Here is a tiny trained network, its code and every weight. The questions are about switching its units off for an input and a class, where a switched-off unit gives its printed mean instead of its output.

import numpy as np


def w(rows, s, z=0):
    codes = np.array(rows[::2]) - 128.0
    scale = np.full(codes.shape[1], s)
    scale[-1] = z or s
    return codes * scale


def norm(h):
    return h / np.sqrt((h * h).mean(-1, keepdims=True) + 1e-5)


def f(y):
    return y / 2 * (1 + np.tanh(0.7978845608 * (y + 0.044715 * y**3)))


def log_softmax(a):
    a = a - a.max(-1, keepdims=True)
    return a - np.log(np.exp(a).sum(-1, keepdims=True))


def net(x, mask):
    res = np.array(x, float).reshape(1, 5) / 4 @ E
    u = 0
    for l in range(3):
        y = f(norm(res) @ A[l][:, :-1].T + A[l][:, -1])
        res = res + np.where(mask[u : u + 13], y, B[l][:, -1]) @ B[l][:, :-1]
        u += 13
    return log_softmax(norm(res)[-1] @ U[:, :-1].T + U[:, -1])


A, B = {}, {}
E = w([
[225,161,133,41,77,54,174],'x0',
[129,130,129,131,126,130,130],'x1',
[44,210,147,149,143,58,106],'x2',
[130,158,251,94,173,183,171],'x3',
[125,128,126,122,129,129,130],'x4',
],0.011)
A[0] = w([
[110,130,139,119,203,14,240,3],'0.n0',
[166,98,103,147,97,67,153,63],'0.n1',
[154,108,172,182,75,135,131,144],'0.n2',
[91,104,80,128,158,158,45,63],'0.n3',
[60,236,116,182,119,120,71,141],'0.n4',
[130,161,251,57,255,189,147,193],'0.n5',
[180,196,125,102,64,76,120,125],'0.n6',
[143,106,155,197,155,220,123,83],'0.n7',
[140,120,99,161,156,116,214,119],'0.n8',
[71,249,156,125,143,59,103,193],'0.n9',
[147,176,223,65,155,112,136,14],'0.n10',
[217,148,179,63,159,69,158,31],'0.n11',
[112,195,60,133,240,58,138,77],'0.n12',
],0.0085,0.0041)
B[0] = w([
[143,165,140,132,64,93,109,145],'0.n0',
[104,134,85,84,117,118,94,149],'0.n1',
[103,118,93,89,183,156,138,135],'0.n2',
[205,159,115,222,143,133,147,156],'0.n3',
[152,29,133,125,209,81,185,199],'0.n4',
[103,78,209,159,37,206,137,254],'0.n5',
[115,132,51,2,86,96,133,188],'0.n6',
[99,76,114,136,58,162,89,178],'0.n7',
[130,124,119,107,147,125,88,127],'0.n8',
[56,225,143,131,128,46,97,228],'0.n9',
[125,249,122,170,92,168,167,168],'0.n10',
[203,214,145,159,218,186,123,178],'0.n11',
[182,106,124,144,164,62,159,160],'0.n12',
],0.0073,0.0091)
A[1] = w([
[151,70,61,203,225,107,145,114],'1.n0',
[138,129,200,114,197,209,184,116],'1.n1',
[85,70,95,121,56,159,86,29],'1.n2',
[92,133,92,131,171,54,63,129],'1.n3',
[74,38,69,203,107,100,79,127],'1.n4',
[206,171,71,7,132,94,114,66],'1.n5',
[166,155,91,156,57,170,126,92],'1.n6',
[194,104,188,137,87,234,175,104],'1.n7',
[177,137,21,141,175,86,193,1],'1.n8',
[195,57,21,113,99,229,92,109],'1.n9',
[183,153,185,80,165,108,203,114],'1.n10',
[98,115,254,111,208,174,120,67],'1.n11',
[207,162,99,72,82,83,123,16],'1.n12',
],0.0098,0.0029)
B[1] = w([
[115,227,105,80,166,193,102,198],'1.n0',
[141,85,33,135,175,9,144,200],'1.n1',
[115,156,183,95,146,140,156,170],'1.n2',
[179,96,144,114,228,92,166,199],'1.n3',
[163,209,173,106,167,114,188,233],'1.n4',
[128,49,74,158,128,124,117,229],'1.n5',
[161,104,172,134,163,165,166,165],'1.n6',
[187,142,96,67,254,83,119,248],'1.n7',
[67,99,127,167,118,154,83,178],'1.n8',
[144,177,201,156,7,198,97,255],'1.n9',
[167,202,189,167,98,113,144,168],'1.n10',
[125,78,109,167,61,76,75,206],'1.n11',
[81,62,147,173,127,115,113,194],'1.n12',
],0.0096,0.0077)
A[2] = w([
[143,84,112,195,158,217,103,63],'2.n0',
[215,102,171,141,181,212,187,137],'2.n1',
[121,181,135,94,94,230,119,56],'2.n2',
[80,87,102,183,94,53,102,118],'2.n3',
[102,149,48,111,86,208,126,110],'2.n4',
[155,45,165,103,145,222,94,2],'2.n5',
[125,28,108,133,160,119,148,153],'2.n6',
[108,132,89,141,158,164,105,105],'2.n7',
[63,140,183,165,121,29,175,168],'2.n8',
[137,44,83,119,44,189,75,50],'2.n9',
[127,60,189,168,60,162,122,122],'2.n10',
[100,62,95,9,163,130,129,127],'2.n11',
[139,74,60,106,3,197,104,47],'2.n12',
],0.011,0.0063)
B[2] = w([
[115,126,118,56,57,107,168,165],'2.n0',
[90,100,124,139,110,54,132,255],'2.n1',
[143,187,137,186,62,84,86,181],'2.n2',
[104,64,131,102,107,145,59,200],'2.n3',
[210,159,141,96,66,134,134,150],'2.n4',
[13,161,99,95,127,117,165,180],'2.n5',
[139,248,141,140,66,139,138,189],'2.n6',
[147,124,144,92,160,108,117,123],'2.n7',
[151,109,94,135,80,236,104,253],'2.n8',
[150,105,120,90,208,183,186,183],'2.n9',
[84,98,102,115,205,120,163,209],'2.n10',
[99,173,154,173,69,100,144,153],'2.n11',
[167,137,113,114,192,195,138,181],'2.n12',
],0.013,0.008)
U = w([
[170,223,183,127,53,160,123,253],'0',
[115,168,93,139,251,130,101,76],'1',
[205,76,73,69,153,219,151,73],'2',
[120,97,42,106,74,62,43,83],'3',
[44,98,151,86,111,90,194,141],'4',
[79,56,166,188,116,224,55,68],'5',
[227,97,157,109,155,31,168,59],'6',
],0.022,0.0047)

Each question gives the input, the list of numbers given to net, and the class t.
The units are the neurons (one row each of A and B). Each row of codes is followed by its name. A weight is (code - 128) times the scale printed after its matrix; where a second scale follows, it is the last column's (A, B and U).
mask holds one flag per neuron, layer by layer. A switched-off neuron (its flag False) gives its mean, the last column of its row in B, instead of its output. The means were averaged over made-up inputs and are rounded, as every weight is.
A unit's drop is (log p(t) with every unit on - log p(t) with that unit switched off) / (log p(t) with every unit on - log p(t) with every unit switched off).
The circuit of an input: a set's keep is (log p(t) with only the set's units on - log p(t) with every unit switched off) / (log p(t) with every unit on - log p(t) with every unit switched off). Starting from the 12 units with the biggest drops (on a tie, the unit counted first), units are removed one at a time, each time the one whose removal leaves the highest keep (on an exact tie, the one counted first), for as long as the keep stays at least 0.8.
units of the circuit, in order: the units of the circuit, biggest drop first
unit that matters most: the unit with the biggest drop
top k neurons: the k neurons with the biggest drops, biggest first
top k neurons in layer l: the k neurons of layer l with the biggest drops, biggest first
drop when u is switched off: that unit's drop, to one decimal
input [2,-4,0,7,-3], class 6: units of the circuit, in order -> 1.n1
input [5,8,6,0,-7], class 3: units of the circuit, in order -> 0.n6, 1.n5
input [0,0,4,-3,3], class 1: top 2 neurons -> 0.n4, 1.n3
input [2,1,6,-1,-8], class 3: top 2 neurons -> 2.n8, 1.n7
input [4,7,0,-4,1], class 2: top 3 neurons -> 0.n9, 2.n9, 2.n12
input [0,-5,-2,5,7], class 4: top 2 neurons in layer 0 -> 0.n5, 0.n4
input [-1,-2,-7,1,-6], class 4: top 2 neurons -> 2.n5, 2.n1
input [0,6,-8,3,-7], class 4: top 3 neurons -> 2.n5, 0.n7, 1.n7
input [6,-2,-1,-7,8], class 2: top 3 neurons -> 0.n9, 2.n9, 2.n12
input [4,3,3,0,3], class 3: top 2 neurons -> 0.n6, 1.n5
input [1,0,-6,2,7], class 6: top 2 neurons in layer 1 -> 1.n7, 1.n1
input [2,-1,0,-3,-3], class 2: top 2 neurons -> 0.n9, 2.n9
input [1,4,-1,-4,5], class 2: top 2 neurons -> 0.n9, 0.n5
input [0,-7,-7,-3,-5], class 0: top neuron -> 0.n6
input [5,-6,0,-7,-8], class 2: top 4 neurons -> 0.n9, 2.n9, 2.n12, 1.n7
input [8,0,5,0,-1], class 3: top 3 neurons -> 0.n6, 1.n5, 1.n9
input [1,3,-4,6,4], class 6: top 2 neurons in layer 1 -> 1.n7, 1.n1
input [7,-5,8,0,0], class 3: top 2 neurons in layer 0 -> 0.n6, 0.n5
input [0,-1,-4,5,8], class 4: top 2 neurons in layer 0 -> 0.n5, 0.n7
input [-4,3,0,-1,2], class 0: drop when 0.n9 is switched off -> 0.6
input [-4,0,0,-4,8], class 0: drop when 0.n9 is switched off -> 0.9
input [2,3,-6,7,3], class 6: unit that matters most -> 1.n7
input [-1,2,0,-3,-5], class 0: drop when 0.n9 is switched off -> 1.7
